The symbols move the items like this.
from | $ ~ +
q707 | q81 q587 q698
q837 | q966 q542 q374
q272 | q606 q162 q154
q568 | q195 q43 q808
q139 | q486 q244 q234
q349 | q895 q234 q244
q88 | q162 q606 q466
q374 | q837 q154 q162
q542 | q154 q837 q504
q234 | q139 q349 q103
q587 | q589 q707 q441
q486 | q698 q690 q139
q670 | q367 q904 q893
q316 | q904 q367 q81
q698 | q707 q589 q486
q893 | q670 q854 q966
q606 | q751 q88 q272
q895 | q216 q103 q349
q854 | q504 q893 q904
q751 | q808 q466 q606
q81 | q316 q441 q707
q154 | q272 q374 q542
q209 | q43 q195 q216
q589 | q690 q698 q587
q808 | q568 q404 q751
q966 | q893 q504 q837
q244 | q349 q139 q690
q12 | q103 q216 q195
q43 | q404 q568 q209
q367 | q441 q316 q670
q690 | q244 q486 q589
q904 | q854 q670 q316
q195 | q12 q209 q568
q404 | q466 q808 q43
q216 | q209 q12 q895
q466 | q88 q751 q404
q162 | q374 q272 q88
q504 | q542 q966 q854
q103 | q234 q895 q12
q441 | q587 q81 q367

Where do the symbols, taken in turn from left to right, take each start?
Answer with the item's row, about right, then its name.
2,21,36,-37,20,21,23,-14,-13,-23,-13,-11,-30,2,3,-10,-15,-25,30,-23,23,18,-5,-32,16,50,15,-7,18,11,-44,20,-7,7,-12,-9,-29,-16,-1,41,1,-13,-21,29,27,30,19,14,3,35,-13,-10,-13,-7,35,-19,38,25,16,14,18,9,16,0,20
~: -14,12,2,-27,-6,9,2,60,2,-9,-9,2,-7,6,13,-2,-19,14,35,-4,17,-17,-32,21,-13,55,58,25,-3,9,3,-3,-8,4,-41,-2,-30,-14,11,18,-3,1,-4,60,23,19,-11,10,12,43,-32,30,13,-14,19,5,-32,0,-13,-34,-8,-2,13,25,-7 q966
-27,-10,-27,7,-14,-14,-6,32,7,13,29,27,25,-18,-17,12,-5,19,4,19,-13,-35,47,4,-8,-9,-42,-14,-27,-29,43,-24,-11,6,32,15,23,17,-35,-25,10,-15,8,-1,9,3,-10,12,9,-16,21,4,27,5,3,22,-16,-5,-14,28,-10,48,5,-46,-27
~: 30,-35,-6,27,30,8,-20,-47,-4,36,17,4,-28,-7,4,-12,17,-14,10,-4,20,8,-25,34,10,-26,-13,-38,24,8,15,-1,3,-12,-7,-20,9,-13,-2,1,-30,14,-5,-21,-21,-40,26,6,-16,-6,23,0,13,2,-33,-5,3,22,2,28,-11,-16,-59,11,-15 q587
-9,23,12,-41,-24,6,-5,43,14,-41,-12,24,15,-9,-20,-22,-24,5,30,-10,-2,-21,8,-41,11,52,22,8,-17,15,-17,-18,3,-5,-14,-25,-25,15,-10,15,20,-33,-12,16,-3,26,4,-15,30,18,-17,21,-4,-32,19,-23,-4,-18,6,-23,17,37,31,2,26
~: 26,11,13,-15,29,-11,-13,8,-7,-2,1,-6,-4,8,6,-16,14,9,36,-22,41,22,-31,-16,21,41,37,-1,9,25,-46,12,-13,-9,-22,15,-16,-10,19,35,-4,6,-19,27,-3,-14,-4,-24,24,32,-33,12,-19,9,0,-15,33,-17,23,-34,30,-14,2,27,7 q670
-6,11,-9,-34,-7,14,-10,58,15,-21,-9,21,-25,32,-17,-13,-7,5,28,7,19,-21,-27,14,-9,49,36,6,-21,-4,0,-16,-8,9,-41,4,-39,-31,-19,30,24,-2,-9,27,28,23,2,21,-4,27,-43,-17,-8,8,34,-8,-15,5,31,-33,17,15,-7,9,20
$: -2,11,-3,-24,46,17,12,24,20,5,-5,-1,-6,18,4,-18,12,-4,16,1,19,-16,-14,2,20,42,46,-14,10,-4,-42,-39,-14,26,-36,-12,-17,-23,6,19,9,4,11,38,32,-6,23,5,29,22,-14,1,-11,-15,18,-1,-2,-16,8,-27,-18,-5,40,19,6 q893
17,-4,-23,14,21,-8,-17,55,14,4,9,26,-6,12,20,-6,22,6,4,17,-19,8,0,69,-27,-2,30,34,-30,-20,54,-1,25,2,-32,12,-13,5,36,-23,4,8,6,4,17,-14,-1,-21,2,-1,-34,0,-5,11,-28,12,-29,4,-40,-29,6,0,0,45,-23
$: -15,-10,-35,-15,8,-3,20,37,11,35,1,-7,4,3,-5,4,14,-13,-29,33,-15,-18,-46,-11,6,29,15,39,18,39,-1,-5,7,-8,-24,13,7,-15,14,-30,12,21,6,48,36,-2,-20,-27,-6,-6,-32,-16,-9,1,-30,26,-18,-36,-27,-22,14,15,-31,53,-22 q568
-19,15,-35,4,-5,13,-28,69,-12,-20,-18,42,-9,1,-20,2,2,4,33,-18,-13,-37,-1,14,-45,7,9,-6,-43,-24,22,-12,-19,-14,-2,18,-1,9,-22,-15,29,-6,1,-5,-23,4,-8,-1,8,-4,3,41,17,4,13,16,-13,4,10,4,-5,17,-7,3,12
$: -18,1,-15,-7,0,27,11,57,-42,-31,26,38,-8,-2,-2,-26,-2,20,8,7,27,-38,-1,1,-20,47,31,-18,-1,-12,52,5,-36,26,-23,41,-4,12,-5,8,18,-5,-29,55,-5,25,-10,-6,14,16,-28,22,2,-10,33,15,-7,-7,10,-15,-7,16,-6,-4,-21 q837
11,-17,-15,26,16,6,-10,25,-32,27,44,30,-4,10,15,-10,36,31,47,9,10,-15,8,63,-29,-32,18,-11,-4,11,12,18,1,-10,-16,23,15,-10,-3,-15,-28,32,-34,-29,1,-6,8,0,-28,18,10,21,3,-28,-13,22,-5,54,3,18,21,-40,-16,-22,-22
~: 5,-4,6,28,-30,9,-28,3,-27,-26,23,-1,4,-17,-2,7,-6,5,29,5,10,-27,47,4,-16,-2,-21,8,-18,-26,18,6,-12,5,28,9,-11,31,-6,-12,-3,18,-2,-2,-26,0,19,49,-5,-14,31,6,27,-6,35,12,19,22,26,24,1,3,-20,-50,-7 q88
-32,14,8,-38,15,26,16,-26,38,-21,-18,-23,41,-11,-4,-9,-8,-13,-42,15,-17,-3,-18,-42,9,27,-8,31,13,10,-40,-24,3,-21,8,-14,-10,-20,9,-3,21,-5,22,50,-15,15,-40,-6,8,-13,-3,-7,-12,2,-16,8,21,-39,-48,-16,-8,19,20,1,5
~: -5,0,6,-25,24,-10,26,-53,23,24,-11,-38,28,4,16,0,-18,-7,-21,17,5,29,-28,-7,19,19,3,10,5,8,-16,-11,19,-5,4,-11,-17,-38,48,5,10,2,37,27,19,-19,-5,-1,-12,-12,0,-10,-25,-9,0,3,-10,-23,1,-20,-14,-4,22,56,10 q12
-45,13,-5,20,-38,-5,-8,24,-10,-3,10,3,14,-17,6,-16,7,19,11,33,-21,-49,39,-7,-15,-7,-33,-5,2,-37,52,-8,-25,-9,16,21,-3,37,-22,-27,19,-16,-5,1,-15,34,-6,5,16,-25,7,-11,4,6,15,16,-17,-14,-15,17,-22,22,3,-52,-23
$: -55,19,-21,-11,-44,23,-6,66,4,-37,-11,-4,31,-12,-1,23,8,17,8,5,-18,-32,37,-5,-44,25,-5,3,11,1,11,7,7,-1,-27,23,-38,10,-18,-31,28,-26,15,21,-12,37,-9,5,1,-29,-27,-12,7,2,15,17,-39,10,-23,-2,-7,20,14,-9,-3 q81
13,7,0,-34,35,25,-6,9,-25,1,8,0,-13,9,-5,-9,20,-3,3,-34,33,-2,-37,-30,17,34,25,-14,-3,18,-38,-11,8,-1,-7,-3,9,-21,31,38,-28,16,-16,4,24,-10,-5,-13,8,29,-20,-2,4,-3,24,-43,18,1,31,-11,26,5,6,32,3
$: 41,17,8,15,28,-11,10,-30,4,-4,-26,14,-20,26,22,-11,9,-41,-25,-18,19,22,-51,3,11,-17,41,-29,21,11,-26,13,-18,18,5,19,-20,-5,-8,37,-16,6,-24,12,33,-23,12,6,-21,21,-25,16,3,-3,8,-32,33,5,21,-22,14,-26,5,19,-2 q367
-11,34,-2,-24,5,10,2,48,5,-37,-9,7,17,-4,-16,-15,-21,28,31,-2,15,-22,0,-29,11,58,13,17,-28,12,-36,-14,-9,17,-9,-12,-10,18,12,-10,16,-31,-4,20,0,20,-3,-5,14,20,-43,21,33,11,49,-7,8,-16,4,-33,18,29,32,-29,20
+: -14,42,19,-11,-41,12,-11,39,1,-36,4,6,27,-5,-32,-5,8,-1,18,11,-23,-24,22,-14,-32,48,25,18,-36,-1,19,6,-14,-5,-11,11,-27,-13,2,-18,39,-32,-7,50,-2,30,11,-7,26,15,0,-19,5,4,-5,10,-48,-38,-34,-21,-23,41,42,-24,-11 q316
-38,1,-33,-15,-12,-27,22,7,45,9,-13,-11,25,-18,-25,-22,-26,1,-39,21,-28,17,-9,-11,27,26,-4,33,12,-6,-2,-8,18,-10,-2,-3,-7,-6,8,-8,3,-19,18,-2,2,-13,-18,-5,-9,-33,-28,-39,-15,-9,8,18,-18,-20,-32,-11,6,18,45,20,-6
+: -12,-16,-16,10,-19,-7,-4,-12,6,16,-22,10,33,-17,0,-1,-6,18,-3,18,-7,4,-15,14,-11,-30,5,25,-1,6,30,-4,30,4,-31,12,-24,-24,13,-33,-6,-11,-11,22,4,12,-2,-27,-5,-25,1,3,-8,-15,-44,35,-20,-30,-49,-11,-26,23,7,-2,-12 q349
-21,32,-15,-35,-7,27,8,26,-4,-39,5,12,11,4,-15,-14,5,16,14,7,6,-2,4,-49,18,51,42,-19,-11,17,-28,-2,-13,3,-15,-27,-9,-27,-14,1,1,-17,9,15,-14,3,0,-2,26,40,-29,30,9,-1,13,0,-16,2,-10,-26,13,19,43,5,26
+: -20,29,20,0,-11,11,17,36,25,-24,-9,12,22,6,-17,-9,-6,29,15,7,-25,-9,19,-31,-30,37,30,27,-41,9,6,1,-17,-21,-29,0,-43,-1,2,-19,36,-22,16,42,16,29,-2,3,45,10,-7,5,22,4,15,33,-27,-24,-48,-14,-21,16,36,-3,-2 q316
17,-15,1,-31,16,-14,15,-51,22,-8,6,-14,13,8,21,20,-7,-7,-10,-16,-24,33,-23,-17,8,16,-34,12,3,10,-57,5,17,-5,29,-25,25,-12,37,8,-16,-1,-1,-20,11,-31,5,-17,-8,-13,6,-5,-25,-36,-1,-41,6,-8,-2,9,26,36,1,12,7
+: -24,-15,17,-8,6,-22,35,-37,27,27,-25,-21,8,28,24,6,-8,-7,-17,13,-22,26,-6,-22,12,-17,12,13,26,7,-18,-22,28,5,12,-24,-1,-38,10,12,8,-17,52,8,13,-20,-15,-19,-23,-6,-2,-12,-37,-30,-4,-7,-13,-20,-6,-25,4,4,9,36,11 q12
3,-9,0,4,-49,-3,-37,38,-8,-33,-8,1,-6,0,-6,12,5,3,5,1,-15,-40,68,-5,-9,12,-9,-22,-22,-6,53,1,-49,-4,2,-15,0,15,-47,-12,25,12,1,4,-30,1,8,3,8,-8,14,18,29,-9,-2,12,12,26,11,12,-15,2,-17,-27,11
~: 26,-18,1,37,18,-9,-20,15,-7,30,22,14,-52,7,21,-3,20,5,5,-3,14,-1,18,17,3,-27,14,-36,-10,18,22,46,-30,-7,11,-1,1,11,-1,4,-26,25,-7,-24,-13,-4,14,4,-9,13,7,22,5,20,-4,-19,20,23,42,10,19,-47,-54,-3,4 q272
-26,-37,-54,16,-12,-15,-9,32,29,1,15,-7,35,-10,20,-10,-1,23,-3,16,-21,5,-13,33,-5,-29,12,39,12,2,32,-21,37,-9,-14,6,12,9,-11,-28,32,21,13,-9,-5,8,-9,-24,-22,-39,-24,-21,-9,7,-27,11,-45,3,-29,12,-11,0,-25,-1,-15
~ ~ +: -13,-44,-3,10,-4,-12,10,16,2,45,20,-25,-8,-10,3,6,35,32,-26,40,11,-14,15,34,-22,-31,-11,11,4,-25,26,4,4,-26,0,11,24,22,9,-41,6,16,3,-7,-5,-18,6,-19,-29,-16,-9,1,9,3,-3,25,-10,-10,-25,26,-21,-19,-44,-1,-60 q690
21,-12,27,4,47,22,-2,-44,-12,15,-21,9,-39,36,-4,-33,1,-45,-31,-12,20,14,-22,-17,7,-11,27,-33,21,24,-20,6,-22,-1,-28,7,10,-26,28,30,-39,11,-8,27,11,-8,-3,2,-31,16,-18,0,-1,-16,-11,-20,58,9,35,-1,20,-28,-10,37,11
$ + $ $: 53,-24,23,43,7,-17,-17,-39,8,61,-1,-3,-29,13,2,7,23,7,2,4,16,7,-15,22,-1,-42,-27,0,6,-10,24,10,-16,0,4,-7,-12,14,-13,-10,-20,28,-3,-33,5,-45,8,-28,-3,-14,22,1,22,14,-22,-11,-4,6,38,35,8,-30,-41,12,-7 q587
20,-4,12,-8,22,-4,-9,8,-25,-8,-13,-6,-8,39,-1,-13,23,13,16,-13,24,20,-29,4,9,33,46,-2,16,19,-36,-15,-3,-4,-43,-15,-18,-24,27,18,15,16,-5,4,-6,-35,8,6,-1,36,-17,-4,-25,-26,-5,-18,27,-21,45,-11,34,0,8,30,7
~: 7,28,-8,-46,6,-14,-7,43,-10,-21,-9,24,17,19,-18,-4,-27,10,17,-21,17,-7,2,-32,-18,59,33,-8,-17,10,-27,13,1,-15,-10,-24,-32,10,-1,17,26,-41,16,42,-13,32,-3,-8,40,7,-6,-11,9,-9,15,12,10,-17,-1,-52,5,31,41,11,-5 q904
-5,-18,-43,-7,22,-11,-4,36,-1,10,-14,7,-20,33,7,-26,6,24,4,-7,-9,-7,-3,33,-38,-6,23,44,-3,3,30,-37,28,-30,-45,0,3,0,16,-30,-12,9,2,8,40,-17,-22,-11,6,-10,-32,11,-19,17,-36,22,-2,-17,-33,-28,6,-32,-2,33,-24
+ ~: 24,13,19,13,-6,-16,0,-2,-37,-17,-16,8,-11,-24,-37,-11,-5,-23,8,-6,-6,-17,44,-7,20,-27,-40,-54,9,1,-19,4,-16,0,57,7,18,43,-40,19,8,-19,17,-26,-1,44,29,25,3,-29,19,-17,-2,-4,14,-40,13,22,32,37,-16,18,-13,-65,20 q466
-25,23,-2,-4,0,1,-5,52,-23,-6,5,28,12,8,-21,-16,31,4,12,18,15,-39,-2,17,-20,26,24,-15,-16,-2,33,-3,-41,15,-1,29,-34,6,-31,-30,36,0,-18,46,16,25,7,-7,8,28,-32,18,5,3,9,23,-11,-18,-16,-19,-21,-8,19,5,-4
$ + ~ +: -14,27,6,-23,31,44,-4,-40,-13,-31,-15,20,-20,-18,-7,-1,-9,-26,19,-18,5,10,6,-4,23,30,16,-43,12,17,-32,-6,2,43,-21,-2,-24,17,30,30,26,2,-8,18,10,14,11,10,15,19,-9,18,-1,-12,39,-16,50,52,34,-10,-16,-6,-6,3,38 q504
30,-16,-14,0,18,-33,14,-52,24,18,-11,-22,16,-7,12,24,11,1,-46,15,-8,25,-43,-18,28,-17,-25,7,39,22,-41,-17,18,23,31,-46,15,-16,26,22,-19,12,23,4,21,-15,-11,-10,-1,-19,19,-14,-11,-21,8,-18,21,-39,0,-15,25,21,23,28,-1
~ +: -36,-25,-33,8,-10,-32,5,-2,35,4,-19,-12,33,16,4,16,-21,22,-23,4,-4,15,6,18,-7,-1,-7,6,19,-12,19,4,-7,-20,-5,2,-16,-21,-3,-54,21,0,17,25,-24,-10,-26,-9,1,-15,-5,-6,-2,1,-39,55,-49,-31,-64,-3,-8,19,28,-10,-5 q349
-39,52,1,10,-21,12,11,18,0,-9,11,38,38,4,-18,-20,-29,-9,17,12,-10,-32,16,-54,-12,22,40,5,-19,-8,-5,8,-30,-11,-8,16,-18,7,-2,-2,17,-32,-29,32,18,23,5,7,34,5,21,-5,10,1,19,33,-35,-16,-29,-27,-9,22,20,-11,-5
+: -31,6,-24,-2,-37,-16,8,31,6,-44,-13,1,44,3,-13,15,-12,18,15,25,-24,-28,40,-24,-12,24,-5,0,-6,-13,12,-11,-23,-20,-25,-15,-22,10,-21,-10,15,-12,6,23,-21,15,12,14,13,0,-2,-2,33,6,24,13,-25,28,-8,10,-27,34,16,-27,-23 q81
-39,-2,-4,-20,-7,-9,18,-5,8,35,-14,-21,2,2,5,0,10,29,-15,26,-7,40,-29,-6,4,3,23,47,18,39,-11,5,20,32,-21,-21,-20,-43,42,-14,2,-8,-7,22,6,9,-23,-16,-8,-3,-28,-17,-24,-13,-15,2,-29,-14,-1,-2,9,-18,10,47,-10
~ ~ $: 1,2,15,-11,0,-13,15,-39,43,6,-15,-29,14,18,21,-10,15,-3,-37,20,7,23,-26,-10,9,8,9,-6,34,34,-30,7,28,12,5,-29,-10,-46,18,10,-9,-4,15,24,2,-29,-5,-41,-1,-28,21,-24,-31,-14,0,23,-12,-44,-29,-31,7,14,35,35,14 q12
-2,-22,-53,6,-21,8,-6,-2,5,12,24,3,18,6,5,11,8,40,14,13,-25,3,8,37,-33,-16,-6,15,-8,7,33,5,21,-22,-2,0,-7,-13,3,-53,11,-6,5,-15,-8,3,9,-41,-3,-30,-24,-20,2,4,-43,13,-44,21,-23,-15,-3,7,-12,24,-21
$ $ + +: -29,-33,-33,20,-19,-5,0,17,13,17,17,16,19,-6,17,13,25,32,-2,37,-33,3,-4,33,-23,-29,-17,53,24,8,45,6,37,9,-32,7,2,-17,24,-57,-12,13,-8,-26,4,0,6,-14,3,-49,-18,-21,2,4,-34,26,-46,2,-10,2,-22,15,-16,25,-25 q244
-10,4,-15,-19,-3,-12,21,-39,41,21,-30,-6,28,33,16,9,-19,1,-15,34,-11,31,-42,6,7,3,49,27,0,-1,-21,-4,38,27,-22,-21,-12,-30,17,-5,5,36,10,35,21,6,-34,-15,9,-1,-45,-11,-25,-10,-27,-5,-23,-33,-39,-13,5,18,12,50,-11
~ +: -11,20,5,-44,-11,-4,18,-31,9,-10,-20,-8,51,-16,-19,-21,-18,-31,-23,29,-38,2,7,-51,14,31,-34,27,2,12,-19,22,33,-22,13,-14,0,-36,3,-13,27,4,40,12,10,0,-43,-15,-6,-28,-13,-4,-35,-3,7,4,-19,-48,-20,-26,-4,46,35,3,-10 q216
22,-28,9,15,41,2,-2,-48,-9,18,12,-22,-15,0,33,-5,15,-21,13,-6,29,44,-22,13,-7,-24,15,-37,31,14,-5,-12,27,2,11,17,-14,-36,19,16,-34,9,-15,-14,4,-15,22,1,-36,8,-13,-21,-13,24,-6,-17,58,30,44,3,5,-24,-18,13,25
$: 28,-13,18,2,19,-13,-10,-40,-6,41,7,-4,-49,-2,22,16,1,-22,-12,-2,11,11,-28,33,-6,-56,-25,-8,6,20,38,14,0,-14,-16,-13,12,6,-6,1,-16,14,-21,-18,-5,-42,-12,9,-19,9,11,18,-15,25,-31,-14,20,-1,17,20,-2,-30,-21,24,5 q587
-8,40,29,-14,13,6,-1,1,-2,-32,-28,3,-31,10,-24,2,-8,-24,-7,-24,22,-28,-2,-33,22,53,21,-6,-16,20,-50,-13,-39,5,-12,-5,-14,-28,2,25,7,-21,-12,45,2,30,-12,7,16,39,21,21,-12,-4,12,-17,43,-36,12,-8,22,19,38,-10,5
+ + ~ ~: -21,33,18,0,-16,17,6,35,23,-42,10,18,26,-4,-29,24,-23,0,12,14,-10,-30,23,-14,-17,43,30,11,-27,-10,-5,1,-44,-10,-20,-10,-26,-12,8,-13,34,-11,1,36,13,20,-2,11,41,25,-1,12,40,-10,17,22,-35,-16,-17,-27,-29,16,29,-4,6 q316
-9,-27,-15,0,6,30,-19,67,21,1,12,8,-13,7,10,6,13,-14,11,-3,-14,-20,-7,43,-15,4,2,24,1,8,30,-16,11,-25,-20,-16,-9,26,14,-27,-27,18,9,-7,-2,-12,-16,-13,3,9,-41,14,-18,12,-47,35,-31,-10,-15,-4,-1,-6,-5,45,-39
$ $ $: 5,-8,28,-12,44,-1,31,-43,46,21,-28,-22,-1,10,19,13,0,-11,-4,16,-7,28,-16,-29,25,8,22,-6,45,21,-11,-40,24,11,3,-26,-22,-27,46,4,-5,14,22,21,14,-37,11,-23,-21,-45,-14,-25,-14,-1,-22,2,14,-7,-31,-15,15,-3,41,50,9 q12
-38,38,-11,-14,-8,1,4,39,-13,-15,12,18,9,3,-18,1,0,23,31,8,-23,-22,13,-13,-13,38,-4,-1,-24,-3,8,10,-11,-4,8,-3,-37,-5,-2,6,40,-29,7,33,6,6,24,15,57,28,1,17,17,-1,23,34,-43,-4,-28,-47,-27,16,36,-6,-7
+ + ~: 48,-36,29,41,12,-18,2,-28,0,56,-6,-17,-42,-11,15,13,15,-25,4,-11,-7,35,-5,23,-9,-50,-6,1,17,19,30,3,-9,11,-18,-13,20,17,10,6,-21,31,-25,-23,-8,-43,14,-20,-14,-14,42,-3,3,-4,-44,-12,-9,4,22,32,4,-18,-24,12,0 q587
-12,8,-9,-24,-5,12,36,-18,34,-29,-34,-12,52,6,15,1,-11,-5,-35,21,-7,1,-2,-33,6,8,-33,6,29,34,-25,-3,16,-14,18,-6,-17,-26,4,-13,-1,2,21,31,16,-17,-33,-3,26,-22,10,-6,-5,-10,-21,2,10,-19,-20,-9,15,30,28,10,17
~ ~: -6,-14,17,-21,7,-22,32,-27,34,-20,-28,-18,20,-5,-6,-10,-36,-12,-25,27,-25,-3,-4,-30,19,23,-8,22,45,17,-35,11,35,-8,6,-12,-11,-15,21,10,9,-13,24,25,3,-5,-39,7,4,-15,-2,-23,-24,10,-1,18,-14,-37,-20,-28,25,27,43,3,4 q216
-11,1,2,17,-32,-5,15,38,-4,-12,5,9,10,-3,-24,4,2,18,8,24,1,-18,49,10,6,-12,-27,4,-1,-27,52,8,18,10,38,19,11,16,-45,-26,6,-9,23,-13,-13,9,-25,8,11,-27,15,2,35,-8,4,8,-14,-23,-40,12,3,53,19,-32,-19
+ $: -9,6,-2,6,-39,-13,-24,19,-23,-13,21,12,12,-16,-27,-4,-14,8,-8,35,-6,-47,50,18,-11,16,-25,-1,-17,-31,48,1,-25,-6,29,19,16,33,-45,-29,27,-15,-10,-6,-27,35,-17,18,21,-12,25,1,16,8,18,21,-24,-13,-14,12,-13,23,-14,-50,-17 q707
13,-42,36,21,29,-13,-18,-14,5,53,6,-27,-46,7,-3,10,8,-35,8,-23,1,29,1,34,11,-29,7,-19,20,23,-30,6,29,16,15,12,16,-2,5,6,-30,31,-19,-26,19,-14,12,24,-13,-4,18,3,-14,-1,-5,-26,38,20,22,5,5,-18,-50,26,33
+: 43,0,0,-1,37,-1,8,-34,-7,10,-18,-16,-47,15,17,-22,18,-22,-6,-9,28,29,-24,10,21,14,11,-25,-1,15,-11,17,2,9,22,0,12,-19,24,36,-26,9,-9,51,17,10,-19,-8,-3,23,-17,-8,-16,1,4,-30,57,1,38,-21,8,-21,-12,29,15 q367
13,26,18,-23,26,13,6,-30,-10,-15,-4,8,-22,31,15,-7,-8,-16,18,-14,31,14,-18,-28,19,22,25,-18,0,31,-50,-4,-11,6,-21,-5,-19,8,5,38,0,-18,-2,24,11,48,8,20,0,31,13,4,-17,-15,34,-34,29,25,45,-2,4,-21,15,-7,35
+ $: -4,3,26,-24,25,10,-5,4,21,-24,7,-7,-24,5,15,-12,1,-7,31,-14,27,3,-12,-14,25,36,30,6,-3,10,-39,-17,-18,21,13,-22,-14,8,9,43,-10,2,-13,11,10,27,24,7,32,32,-3,-5,-18,-5,47,-14,39,33,48,-4,-12,-10,2,-3,52 q504
5,6,52,-15,-33,-1,35,-41,6,-2,-7,-22,32,-1,21,11,-21,2,-17,6,22,6,9,-34,65,-6,-24,-17,22,4,-21,6,9,-6,32,-36,0,-18,27,20,13,-28,8,-7,-2,-5,16,26,-16,-5,42,-2,-7,-23,27,3,3,-10,25,15,11,-7,25,-19,21
~ ~: 18,5,31,-18,-32,8,34,-22,13,10,-11,10,-19,-4,13,-7,-38,-26,-16,-11,0,28,10,-51,24,-2,-41,-41,24,13,-27,-2,-6,11,46,-34,-15,9,27,26,-7,-14,41,8,-13,-8,4,26,19,-9,20,0,3,-13,17,-11,15,-19,8,19,5,20,28,-8,46 q43
-10,-10,-2,1,-19,-25,4,28,3,-2,22,0,24,-35,-3,6,-14,21,11,-9,-24,-23,21,9,15,-11,-48,27,-12,-19,24,14,17,-16,9,9,7,20,-17,13,8,4,8,-61,-20,17,-12,13,-31,-40,33,-9,51,16,3,19,-13,5,-3,27,-40,45,-13,-36,13
+ $ $ +: 1,13,-19,1,-31,-24,-5,2,-15,9,-8,-5,25,-45,-1,26,-18,13,-13,-17,-38,4,51,-17,-1,-9,-39,19,-31,-5,40,-12,-13,-15,16,2,10,21,-33,-12,8,-21,16,-54,-66,20,-4,-14,-12,-48,6,10,29,16,-8,27,-17,-2,-11,25,-30,27,14,-44,13 q698
-11,6,-5,16,-53,-21,0,25,-21,-19,-2,10,25,-40,-4,1,-13,13,-10,18,-32,-25,33,15,10,-37,-52,14,-21,-34,11,1,11,-28,13,-12,26,53,-42,-12,29,5,14,-40,-29,4,0,8,-9,-27,23,-3,36,3,-13,8,-5,-7,-7,28,-30,18,-12,-30,-2
$: -31,-17,10,1,-48,7,-18,29,-6,2,20,-9,23,-23,-20,6,-23,1,10,4,-6,-47,17,6,-3,6,-27,-5,-20,-31,30,14,-5,-19,43,-4,26,17,-27,-29,9,-12,3,8,-20,20,-3,13,25,-24,30,-1,-11,23,-1,13,-17,-5,-24,-3,-3,1,10,-46,-12 q707
15,-14,-30,16,21,18,-32,16,-18,6,17,12,-10,8,6,20,22,32,3,-13,19,4,7,60,-30,2,15,14,-3,-10,30,11,-15,0,-14,13,27,-3,17,-31,-5,34,-23,-35,-10,-5,8,-13,-20,6,15,10,10,10,-12,19,-24,41,16,19,-7,-31,-22,10,-32
$ $ +: -23,-24,-11,7,1,15,-5,39,3,27,7,16,-42,15,19,3,40,40,-2,-5,7,-10,-17,18,-26,-22,22,12,-10,11,71,-3,-1,-28,-26,-4,5,7,-13,-41,-9,11,-10,-28,-6,-3,8,-34,-22,17,-8,25,-5,6,-51,10,-45,5,-21,-12,-10,-46,-12,31,-9 q751
-17,30,10,38,-40,15,-11,23,-37,-28,9,14,-4,-9,-3,15,11,7,1,3,23,-46,68,18,-9,-2,12,-49,-21,-39,54,-9,-16,1,-12,4,17,38,-35,-7,9,-5,-3,-18,-18,-2,8,6,33,21,20,24,34,28,4,13,-6,31,2,4,-52,-4,1,-25,-14
$ ~ $ +: 47,11,8,-7,17,11,1,6,-41,6,5,-1,-55,-8,20,7,8,-12,11,-34,7,19,0,12,9,-36,17,-33,13,-3,11,-2,-34,-15,16,-1,-8,28,-5,18,-25,28,12,-41,-22,-16,11,15,11,31,20,15,-20,19,21,-10,31,53,63,20,21,-17,-42,4,-12 q154
-28,58,12,-11,-37,6,-8,24,-6,-34,-1,19,24,-1,1,-4,-16,5,24,18,-2,-35,23,-15,-29,44,19,20,-17,11,8,4,-22,-8,-5,21,-43,0,-4,-4,7,-45,-4,30,24,25,-2,4,44,36,8,3,13,-18,17,14,-36,-14,-28,-38,-18,15,42,-2,18
~ + +: 3,37,11,-12,26,4,11,14,23,-4,7,16,-16,23,-23,-2,4,-18,-13,-6,-2,22,-51,7,-12,20,67,8,-12,15,-40,-8,8,8,-51,11,-33,-32,16,1,18,-1,3,30,35,-7,16,-9,17,13,-20,-1,-13,-9,3,-10,-3,13,-3,-12,-10,-17,13,14,25 q893
26,7,12,-11,4,1,-16,15,-23,-12,2,24,-36,4,1,14,-5,3,-1,-47,27,17,-11,21,-1,-27,8,-25,-4,-7,-3,-14,-12,14,-6,-2,12,34,-21,40,-33,12,-26,-33,-7,-5,36,14,-2,23,12,19,22,13,-12,-4,55,18,56,21,37,-13,-22,10,5
~ $ $: -27,10,-18,-9,-2,25,-14,40,-1,-12,-19,-4,-19,27,16,-18,-2,10,10,2,15,5,-22,25,-44,48,59,-17,-11,11,0,4,-26,16,-17,9,-13,-2,10,-2,-2,1,-28,47,18,25,0,28,18,64,-15,-8,-5,0,23,3,-10,18,13,-24,-2,-29,7,36,17 q966
9,-17,15,26,40,0,-2,-31,-18,29,-11,-26,-42,5,27,-6,-12,10,6,-14,19,45,-28,32,3,-33,30,-18,37,-2,-15,14,9,-6,7,-5,4,-11,14,16,-22,49,0,-16,-18,-19,30,1,-16,3,-24,-1,-27,7,11,-13,42,30,38,18,7,-27,-40,22,3
~ + ~ ~: -16,-4,-4,12,-21,-17,38,43,-8,3,4,20,35,-1,-60,6,-3,-5,3,17,6,-39,33,5,-1,-5,-32,-1,-14,-25,14,14,-13,-16,24,9,16,34,-20,-20,2,6,25,17,-19,15,-26,0,17,8,8,5,34,-10,21,9,-25,-17,1,-8,-14,26,10,-46,-20 q707
